Here is a tiny trained network, its code and every weight. The questions are about switching its units off for an input and a target symbol, where a switched-off unit gives its printed mean instead of its output.

import numpy as np


def w(rows, s, z=0):
    codes = np.array(rows[::2]) - 128.0
    scale = np.full(codes.shape[1], s)
    scale[-1] = z or s
    return codes * scale


def norm(h):
    return h / np.sqrt((h * h).mean(-1, keepdims=True) + 1e-5)


def f(y):
    return y / 2 * (1 + np.tanh(0.7978845608 * (y + 0.044715 * y**3)))


def softmax(a):
    e = np.exp(a - a.max(-1, keepdims=True))
    return e / e.sum(-1, keepdims=True)


def log_softmax(a):
    a = a - a.max(-1, keepdims=True)
    return a - np.log(np.exp(a).sum(-1, keepdims=True))


def net(x, mask):
    ids = ['Ξαβθλφψω'.index(c) for c in x.split()]
    T = len(ids)
    res = E[ids] + P[:T]
    r = norm(res)
    for j in range(2):
        rows = slice(4 * j, 4 * j + 4)
        q, k, v = (r @ M[0][rows].T for M in (Q, K, V))
        z = softmax(np.where(np.tri(T) > 0, q @ k.T / 4**0.5, -1e9)) @ v
        o = O[0][rows]
        res = res + np.where(mask[j], z, o[:, -1]) @ o[:, :-1]
    y = f(norm(res) @ A[0][:, :-1].T + A[0][:, -1])
    res = res + np.where(mask[2:6], y, B[0][:, -1]) @ B[0][:, :-1]
    return log_softmax(norm(res)[-1] @ U[:, :-1].T + U[:, -1])


Q, K, V, O, A, B = {}, {}, {}, {}, {}, {}
E = w([
[17,172,223,188,144,91],'Ξ',
[7,144,154,176,152,54],'α',
[27,112,176,148,111,63],'β',
[9,188,183,203,72,63],'θ',
[96,78,181,222,138,86],'λ',
[134,148,137,5,47,83],'φ',
[245,169,254,85,116,111],'ψ',
[139,137,52,152,85,126],'ω',
],0.0028)
P = w([
[125,144,96,155,182,4],'0',
[215,176,140,141,132,61],'1',
[126,128,94,133,174,59],'2',
[201,159,147,137,121,90],'3',
[127,119,92,124,167,88],'4',
[190,149,150,126,119,116],'5',
[127,107,89,117,158,108],'6',
[177,143,156,122,115,136],'7',
[122,100,90,109,146,124],'8',
[164,138,160,118,112,149],'9',
[105,89,92,105,133,140],'10',
[154,127,170,122,104,165],'11',
[96,72,108,99,119,168],'12',
[145,144,153,112,122,145],'13',
],0.0038)
Q[0] = w([
[96,115,146,185,134,165],'head 1',
[110,51,100,76,156,154],'head 1',
[29,139,181,115,146,68],'head 1',
[77,118,161,112,137,16],'head 1',
[54,212,255,204,55,42],'head 2',
[64,65,128,110,182,104],'head 2',
[139,185,149,166,80,107],'head 2',
[73,99,81,100,178,126],'head 2',
],0.0069)
K[0] = w([
[151,148,193,136,97,139],'head 1',
[115,197,100,79,87,154],'head 1',
[144,61,173,130,75,240],'head 1',
[98,74,127,153,130,245],'head 1',
[91,38,142,110,64,253],'head 2',
[63,164,254,165,138,122],'head 2',
[155,90,103,104,60,198],'head 2',
[123,168,228,164,124,52],'head 2',
],0.0065)
V[0] = w([
[209,123,104,41,98,173],'head 1',
[135,124,110,122,9,73],'head 1',
[182,28,164,174,124,133],'head 1',
[136,118,204,4,146,141],'head 1',
[65,218,126,147,204,143],'head 2',
[197,209,93,80,80,171],'head 2',
[129,97,178,135,234,124],'head 2',
[140,155,77,246,90,162],'head 2',
],0.0038)
O[0] = w([
[164,174,76,160,170,91,3],'head 1',
[198,127,71,58,56,130,167],'head 1',
[190,74,142,180,137,112,112],'head 1',
[172,202,176,110,157,59,78],'head 1',
[128,188,111,118,169,190,162],'head 2',
[55,143,172,122,128,86,45],'head 2',
[196,134,131,165,218,127,144],'head 2',
[104,200,145,253,46,119,121],'head 2',
],0.0044)
A[0] = w([
[90,101,144,98,125,141,174],'neuron 1',
[160,252,130,146,21,165,2],'neuron 2',
[173,107,179,37,64,217,108],'neuron 3',
[92,177,219,170,193,159,181],'neuron 4',
],0.0038,0.0021)
B[0] = w([
[186,196,197,104,143,144,212],'neuron 1',
[3,99,190,166,191,152,112],'neuron 2',
[94,170,76,214,241,32,252],'neuron 3',
[175,180,104,106,107,175,154],'neuron 4',
],0.0033,0.0022)
U = w([
[196,42,155,219,127,165,104],'Ξ',
[143,123,29,147,84,143,57],'α',
[229,172,142,72,101,107,255],'β',
[139,224,146,136,180,234,41],'θ',
[107,40,183,20,127,90,106],'λ',
[55,131,168,155,2,113,159],'φ',
[29,125,91,143,203,167,196],'ψ',
[160,164,142,180,241,60,82],'ω',
],0.007,0.0022)

Each question gives the input, a string of symbols that net reads in full, and the target symbol t.
The units are the heads (4 rows each of Q, K, V and O) and the neurons (one row each of A and B). Each row of codes is followed by its name. A weight is (code - 128) times the scale printed after its matrix; where a second scale follows, it is the last column's (O, A, B and U).
mask holds one flag per unit, heads first, then neurons. A switched-off unit (its flag False) gives its mean, the last column of its rows in O or B, instead of its output. The means were averaged over made-up inputs and are rounded, as every weight is.
A unit's drop is (log p(t) with every unit on - log p(t) with that unit switched off) / (log p(t) with every unit on - log p(t) with every unit switched off).
The circuit of an input: a set's keep is (log p(t) with only the set's units on - log p(t) with every unit switched off) / (log p(t) with every unit on - log p(t) with every unit switched off). Starting from all 6 units, units are removed one at a time, each time the one whose removal leaves the highest keep (on an exact tie, the one counted first), for as long as the keep stays at least 0.8.
units of the circuit, in order: the units of the circuit, biggest drop first
most important unit: the unit with the biggest drop
top k neurons: the k neurons with the biggest drops, biggest first
which heads matter: for each layer, one digit per head in row order, 1 if its drop is at least 0.15 and else 0, layers parted by /
drop of u: that unit's drop, to one decimal
input ω α ψ α α α α α, target θ: units of the circuit, in order : head 2
input β λ φ α ψ α ψ ψ ω α β ψ α β, target β: top 2 neurons : neuron 2; neuron 4
input φ ω ω α θ β λ β, target Ξ: which heads matter : 11
input β θ φ β β θ α λ α λ Ξ, target Ξ: units of the circuit, in order : head 1; head 2
input λ α β θ θ α, target ψ: units of the circuit, in order : head 2; neuron 2
input β Ξ α α θ α β β β β, target ω: which heads matter : 00
input ψ λ α φ β α α ψ ω ψ, target φ: which heads matter : 01
input α λ α α, target Ξ: units of the circuit, in order : head 1; head 2
input ψ β β, target λ: which heads matter : 00
input ω ω α Ξ α φ α λ Ξ φ α α β Ξ, target ω: which heads matter : 01
input α α β α φ α α ω α, target α: which heads matter : 10
input λ ω β α φ α ω β φ ψ Ξ α, target β: top 2 neurons : neuron 4; neuron 2
input α θ α β α α β θ, target ψ: top 2 neurons : neuron 3; neuron 2
input α λ λ λ α Ξ α β α α, target ω: most important unit : neuron 3
input α λ α β α φ, target λ: which heads matter : 11
input α β β, target λ: top 2 neurons : neuron 3; neuron 1
input α α θ ω α λ, target φ: drop of head 2 : 1.0
input ω θ α α λ Ξ ω Ξ ψ, target ω: drop of head 2 : 0.1
input ω β Ξ α α α α λ α, target Ξ: drop of neuron 4 : 0.0
input α β ω λ β ω ψ α α β, target ω: most important unit : neuron 3
input α ω Ξ α ω α θ β α α α β φ Ξ, target λ: drop of neuron 3 : 0.0
